Where the symbols take the states:
+: J234->J813, J965->J951, J510->J879, J615->J927, J887->J540, J955->J927, J139->J781, J447->J451, J699->J245, J540->J312, J66->J615, J948->J183, J879->J924, J183->J741, J781->J428, J494->J349, J466->J384, J282->J992, J240->J447, J991->J951, J559->J948, J929->J535, J831->J268, J405->J929, J845->J429, J428->J927, J738->J699, J103->J428, J186->J419, J989->J428, J741->J240, J106->J17, J84->J405, J927->J699, J63->J282, J924->J628, J594->J186, J823->J494, J380->J887, J202->J268, J429->J66, J992->J991, J312->J347, J451->J499, J813->J139, J535->J17, J349->J955, J628->J380, J419->J63, J268->J738, J245->J510, J384->J823, J347->J929, J17->J245, J951->J17, J499->J447
~: J234->J186, J965->J887, J510->J628, J615->J466, J887->J347, J955->J282, J139->J384, J447->J559, J699->J927, J540->J929, J66->J955, J948->J951, J879->J380, J183->J186, J781->J823, J494->J234, J466->J494, J282->J823, J240->J992, J991->J447, J559->J965, J929->J245, J831->J699, J405->J268, J845->J615, J428->J429, J738->J428, J103->J845, J186->J282, J989->J202, J741->J451, J106->J312, J84->J831, J927->J738, J63->J991, J924->J183, J594->J63, J823->J103, J380->J405, J202->J738, J429->J139, J992->J240, J312->J535, J451->J594, J813->J419, J535->J510, J349->J186, J628->J84, J419->J992, J268->J103, J245->J628, J384->J349, J347->J17, J17->J312, J951->J540, J499->J183

In the rows, zero is written as 535.

The rows follow the links: the fewer symbols apart two states are, the more alike their rows tend to be.

Each row is also shifted at random along 5 hidden directions that mean nothing.

Some states, each with a row of numbers:
J451	[810,457,493,507,477,457,539,579,525,565,538,479,479,427,482,491,598,554,477,501,532,571,504,579,732,698,575,511,573,527,605,605,426,585,520,608,485,402,471,514,470,781,387,515]
J879	[611,476,539,605,479,518,439,591,445,487,521,576,582,575,581,639,466,676,628,507,570,574,538,604,538,483,519,607,401,496,586,450,513,474,610,424,551,491,578,477,627,552,563,587]
J991	[388,515,411,487,602,683,491,487,548,505,661,602,506,434,588,476,701,416,428,566,533,589,732,410,451,584,438,523,483,550,473,594,503,557,554,622,545,564,492,571,478,696,497,548]
J380	[841,441,589,561,532,660,392,563,762,467,585,516,566,567,596,535,450,526,567,604,533,653,635,539,380,381,513,674,454,540,575,418,514,371,587,542,539,577,502,606,572,484,643,462]
J17	[796,525,548,412,698,517,534,597,636,450,561,706,644,570,658,546,478,493,564,695,526,534,616,574,358,466,402,507,560,487,550,412,653,594,664,426,537,522,536,665,519,445,642,504]
J245	[658,541,561,475,541,431,512,606,432,490,529,652,552,547,650,580,426,589,632,518,590,625,561,540,483,502,427,535,409,453,612,472,631,569,631,377,470,556,585,517,563,514,535,554]
J781	[438,640,603,641,570,685,434,226,600,618,696,364,580,359,510,530,660,195,519,460,474,754,745,380,339,551,554,648,498,788,581,683,392,691,324,606,647,491,479,458,506,518,488,734]
J349	[674,474,563,470,433,560,581,492,643,538,585,334,454,448,493,558,559,471,456,554,473,531,510,539,512,468,612,505,760,601,487,587,454,611,417,602,558,559,527,498,505,416,518,434]
J615	[502,644,583,548,520,686,420,212,598,625,574,414,587,380,565,552,500,347,328,490,412,649,758,368,313,493,488,600,541,711,424,663,486,598,356,586,699,706,428,462,425,513,551,589]
J428	[359,681,612,696,604,536,571,387,384,570,539,601,495,531,555,492,585,414,583,439,626,667,574,444,463,599,476,597,496,623,529,525,609,658,448,531,612,600,527,477,521,470,472,680]
J948	[521,455,506,549,480,550,439,461,730,458,527,466,522,479,387,534,628,526,424,590,412,448,660,582,561,518,594,577,457,472,518,453,419,444,468,684,639,466,477,556,391,610,519,463]
J992	[564,517,415,504,567,659,507,626,449,587,640,582,519,422,587,497,652,451,490,548,617,650,608,465,513,641,476,526,510,603,542,663,559,627,579,569,478,487,530,510,575,691,455,555]
J405	[304,541,619,530,397,447,491,566,487,596,538,414,550,513,529,465,393,535,656,473,556,678,532,508,591,565,609,577,323,477,688,625,473,464,533,501,430,513,534,460,556,653,503,563]
J924	[785,427,555,587,422,491,463,536,537,471,509,474,490,622,497,600,519,700,580,489,475,479,543,616,658,422,582,520,453,457,520,444,424,366,572,578,548,518,529,515,547,577,537,517]
J965	[314,541,477,540,588,666,409,674,658,524,513,673,726,471,540,572,477,571,483,618,545,514,552,619,454,532,545,699,418,562,615,450,584,566,611,483,561,387,622,542,590,537,619,552]
J240	[659,535,465,492,496,688,424,503,541,656,615,446,585,358,507,491,579,387,402,487,521,655,601,421,566,700,590,607,421,643,602,737,409,563,533,625,453,453,497,463,511,818,448,590]
J510	[428,565,554,539,405,471,365,428,402,573,515,476,658,469,528,620,423,537,628,412,496,557,588,551,579,519,557,575,248,504,592,564,442,523,614,405,519,486,604,436,605,631,606,694]
J831	[369,556,669,543,398,425,562,374,566,547,550,389,416,585,475,419,448,453,544,418,488,601,579,397,603,523,595,524,435,466,528,575,433,372,510,674,527,706,416,527,436,563,511,480]
J887	[726,409,560,468,511,512,520,590,796,429,538,491,494,561,503,438,585,582,549,682,494,560,663,587,400,468,570,493,461,406,551,442,530,402,493,555,538,547,496,612,476,443,582,415]
J594	[593,520,419,526,533,589,514,685,421,601,596,594,591,428,513,579,583,523,456,452,612,527,441,583,690,675,585,604,555,607,576,606,490,697,643,549,429,326,665,411,642,707,499,585]
J106	[694,523,502,417,679,401,608,681,527,472,483,747,611,624,662,561,508,618,628,672,552,454,487,593,476,487,418,427,591,400,566,415,697,581,667,375,481,531,597,666,535,427,616,493]

Where do the symbols, taken in turn from left to right, take each start?
Answer with the state's name.
[661,452,594,545,507,528,487,544,557,447,548,580,512,651,615,582,424,631,617,553,540,559,557,543,509,369,473,551,482,464,517,406,536,337,609,507,549,635,494,608,578,501,604,491]
+ ~ ~: J268
[477,463,471,530,440,483,596,602,377,533,625,468,414,427,478,565,704,531,518,424,569,553,515,575,677,590,561,463,613,522,508,607,467,724,513,568,488,432,614,434,553,617,412,548]
+ ~ ~ ~: J992
[787,433,509,584,550,597,427,545,651,520,551,536,567,525,496,610,550,577,451,536,469,422,497,596,658,505,596,615,559,575,557,435,418,451,580,654,574,408,512,546,500,635,552,486]
~ + ~ +: J991
[449,544,572,502,498,578,566,520,594,593,485,437,607,525,550,591,452,561,460,569,467,497,444,543,483,506,581,559,726,638,516,608,548,554,470,506,546,569,526,510,561,429,564,511]
~ + ~: J186
[473,455,530,530,515,434,679,630,458,495,545,494,464,521,600,550,589,627,572,598,555,584,429,622,531,513,494,438,804,550,540,544,595,695,457,496,511,541,542,513,546,433,466,469]
+ + +: J927
[732,586,638,620,610,640,603,540,674,578,487,470,527,667,510,453,488,490,555,588,551,531,433,496,464,542,594,626,665,636,517,510,583,432,453,583,540,633,474,600,578,385,556,510]
~ ~ ~: J466
[423,540,574,517,518,590,601,517,596,587,515,422,582,568,523,572,492,533,521,572,448,461,402,576,532,478,658,536,730,644,515,574,485,533,465,522,537,527,532,513,603,397,585,533]
~ + ~: J282
[662,530,504,541,505,506,677,573,412,524,501,550,423,563,533,527,544,620,417,565,580,544,523,527,500,532,473,437,709,503,387,549,664,617,458,526,578,692,539,507,494,426,451,457]
+ ~ + +: J245
[489,532,553,658,594,548,643,486,481,525,564,494,483,603,543,537,697,528,617,581,558,567,530,558,437,504,518,424,672,594,483,598,554,593,385,518,586,564,512,536,581,395,465,632]
~ ~ +: J955
[660,587,517,541,528,571,657,600,467,571,396,542,528,622,532,553,485,728,465,586,548,431,421,596,517,555,541,460,683,545,377,532,655,475,475,432,576,692,535,543,538,409,507,495]
+ ~ +: J384
[551,522,428,459,664,758,571,621,536,496,602,678,525,595,560,588,657,493,464,567,599,410,493,501,524,463,548,532,632,561,387,511,583,488,674,590,490,557,577,589,619,519,606,458]
~ ~ ~ ~: J965
[450,508,494,472,447,528,438,503,698,513,541,427,573,402,386,496,592,496,490,549,432,511,694,583,512,589,630,522,332,441,580,571,435,504,478,578,544,425,555,488,441,621,547,494]
+ +: J245
[604,523,624,540,488,575,470,653,615,583,522,508,596,606,577,515,318,588,576,534,606,613,428,551,562,513,583,678,489,554,634,518,565,404,659,532,421,585,567,516,616,538,587,462]
~ + + +: J699
[602,557,555,395,529,459,537,564,571,509,421,568,654,655,547,578,386,622,647,627,443,341,439,607,560,468,602,444,454,417,530,476,532,383,675,381,479,530,587,604,558,455,717,534]
+ + + +: J879
[339,451,453,568,661,607,485,638,687,441,504,754,618,616,584,592,558,641,444,646,539,443,537,595,493,470,463,613,577,526,492,361,593,483,602,560,599,489,503,654,530,546,590,462]
+ ~ + +: J245
[545,537,533,401,542,516,464,485,729,492,528,494,618,530,502,510,489,493,530,655,410,478,653,541,430,498,580,490,403,446,552,511,487,427,558,494,526,509,531,604,477,486,643,494]
+ + +: J929
[745,637,592,542,466,516,599,504,522,563,435,481,475,576,428,506,410,559,436,456,559,482,417,533,619,559,621,590,571,509,477,496,602,489,523,604,541,676,559,467,490,406,531,472]
~ ~ + +: J699
[263,510,464,536,612,612,462,544,520,609,510,659,650,540,548,590,521,569,447,540,499,390,492,514,627,587,516,601,547,597,485,540,482,484,650,565,533,486,480,573,564,739,569,585]
~ + ~ ~: J540
